Below is a small trained network, with its code and all its weights. Each question gives an input and a target symbol and asks what happens when units are switched off, that is, made to give their printed mean instead of their output.

import numpy as np


def w(rows, s, z=0):
    codes = np.array(rows[::2]) - 128.0
    scale = np.full(codes.shape[1], s)
    scale[-1] = z or s
    return codes * scale


def norm(h):
    return h / np.sqrt((h * h).mean(-1, keepdims=True) + 1e-5)


def f(y):
    return np.maximum(y, 0)


def softmax(a):
    e = np.exp(a - a.max(-1, keepdims=True))
    return e / e.sum(-1, keepdims=True)


def log_softmax(a):
    a = a - a.max(-1, keepdims=True)
    return a - np.log(np.exp(a).sum(-1, keepdims=True))


def net(x, mask):
    ids = ['αδεηλμξπστφψω'.index(c) for c in x.split()]
    T = len(ids)
    res = E[ids] + P[:T]
    r = norm(res)
    for j in range(2):
        rows = slice(2 * j, 2 * j + 2)
        q, k, v = (r @ M[0][rows].T for M in (Q, K, V))
        z = softmax(np.where(np.tri(T) > 0, q @ k.T / 2**0.5, -1e9)) @ v
        o = O[0][rows]
        res = res + np.where(mask[j], z, o[:, -1]) @ o[:, :-1]
    y = f(norm(res) @ A[0][:, :-1].T + A[0][:, -1])
    res = res + np.where(mask[2:6], y, B[0][:, -1]) @ B[0][:, :-1]
    return log_softmax(norm(res)[-1] @ U[:, :-1].T + U[:, -1])


Q, K, V, O, A, B = {}, {}, {}, {}, {}, {}
E = w([
[77,140,58,124,141],'α',
[223,83,246,138,116],'δ',
[200,78,248,152,100],'ε',
[114,137,73,92,151],'η',
[74,138,91,101,165],'λ',
[79,150,62,116,191],'μ',
[112,143,57,122,111],'ξ',
[64,166,46,136,172],'π',
[224,112,176,132,90],'σ',
[74,198,19,169,191],'τ',
[133,184,16,123,188],'φ',
[230,135,143,206,61],'ψ',
[69,151,135,253,60],'ω',
],0.0065)
P = w([
[129,73,138,133,110],'0',
[113,151,111,107,125],'1',
[123,119,121,149,188],'2',
[124,161,87,109,97],'3',
[117,173,131,98,127],'4',
[132,143,141,150,198],'5',
[135,198,92,102,95],'6',
[124,205,143,89,125],'7',
[138,166,147,154,219],'8',
[139,236,97,96,92],'9',
[139,254,172,71,118],'10',
],0.0092)
Q[0] = w([
[175,113,78,251,137],'h0',
[122,210,113,56,37],'h0',
[116,20,149,223,252],'h1',
[84,163,168,27,114],'h1',
],0.016)
K[0] = w([
[122,91,85,156,102],'h0',
[140,251,142,151,140],'h0',
[116,23,95,91,102],'h1',
[137,198,165,99,174],'h1',
],0.019)
V[0] = w([
[51,106,102,145,102],'h0',
[177,119,99,208,247],'h0',
[170,88,111,14,185],'h1',
[199,141,52,187,97],'h1',
],0.013)
O[0] = w([
[64,101,96,104,102,185],'h0',
[139,248,181,84,125,79],'h0',
[169,100,120,6,202,47],'h1',
[204,132,50,190,119,252],'h1',
],0.013,0.0042)
A[0] = w([
[1,132,81,112,129,5],'n0',
[238,105,29,162,133,29],'n1',
[163,102,226,166,73,241],'n2',
[109,160,162,78,85,169],'n3',
],0.0097,0.0033)
B[0] = w([
[186,137,250,182,122,220],'n0',
[162,94,223,69,91,254],'n1',
[90,179,129,160,200,211],'n2',
[148,106,148,111,50,166],'n3',
],0.012,0.0057)
U = w([
[74,41,195,188,128,53],'α',
[141,144,137,134,210,112],'δ',
[83,127,140,175,223,118],'ε',
[112,93,48,93,172,243],'η',
[43,92,163,84,125,180],'λ',
[75,172,166,58,107,138],'μ',
[133,36,86,121,99,166],'ξ',
[85,171,244,123,59,21],'π',
[232,72,174,104,139,1],'σ',
[79,229,116,105,95,152],'τ',
[186,186,102,62,126,131],'φ',
[223,131,95,183,100,116],'ψ',
[24,119,74,170,107,242],'ω',
],0.011,0.006)

Each question gives the input, a string of symbols that net reads in full, and the target symbol t.
The units are the heads (2 rows each of Q, K, V and O) and the neurons (one row each of A and B). Each row of codes is followed by its name. A weight is (code - 128) times the scale printed after its matrix; where a second scale follows, it is the last column's (O, A, B and U).
mask holds one flag per unit, heads first, then neurons. A switched-off unit (its flag False) gives its mean, the last column of its rows in O or B, instead of its output. The means were averaged over made-up inputs and are rounded, as every weight is.
A unit's drop is (log p(t) with every unit on - log p(t) with that unit switched off) / (log p(t) with every unit on - log p(t) with every unit switched off).
The circuit of an input: a set's keep is (log p(t) with only the set's units on - log p(t) with every unit switched off) / (log p(t) with every unit on - log p(t) with every unit switched off). Starting from all 6 units, units are removed one at a time, each time the one whose removal leaves the highest keep (on an exact tie, the one counted first), for as long as the keep stays at least 0.8.
circuit, biggest first: the units of the circuit, biggest drop first
unit that matters most: the unit with the biggest drop
which heads matter: for each layer, one digit per head in row order, 1 if its drop is at least 0.15 and else 0, layers parted by /
input μ σ ω λ π α π ψ ψ, target μ: circuit, biggest first	h0; h1
input η φ φ σ ψ α, target η: which heads matter	01
input ω α λ ψ α ξ, target ω: which heads matter	01
input α α ω α, target ω: which heads matter	01
input μ α λ ξ τ τ ψ φ, target φ: circuit, biggest first	h1
input λ ψ π, target λ: which heads matter	01
input φ τ σ λ α π π σ λ η, target σ: which heads matter	10
input ε λ ε ξ ψ δ, target ε: circuit, biggest first	h1; n2; n1
input ψ η ω α η ψ η ε τ, target ψ: circuit, biggest first	h1; n1
input σ π η ε ψ ψ, target σ: circuit, biggest first	n1; h1
input ξ α λ π α ε, target ξ: circuit, biggest first	h0; h1
input π ξ σ ξ ε ε, target π: which heads matter	10
input ε η φ α α δ ω α φ σ λ, target λ: which heads matter	11
input π ψ ω ψ σ σ, target π: unit that matters most	h0
input α σ ψ, target α: circuit, biggest first	h0; n0; h1
input ψ μ α ψ ω η φ ξ, target ξ: which heads matter	10
input τ ω α σ π ψ, target τ: which heads matter	10
input α τ ε ξ ω μ λ, target ω: which heads matter	01
input τ ψ δ, target τ: which heads matter	10
input π φ α ξ σ δ δ, target σ: circuit, biggest first	h1
input ξ ε σ σ τ, target τ: circuit, biggest first	h0; n0
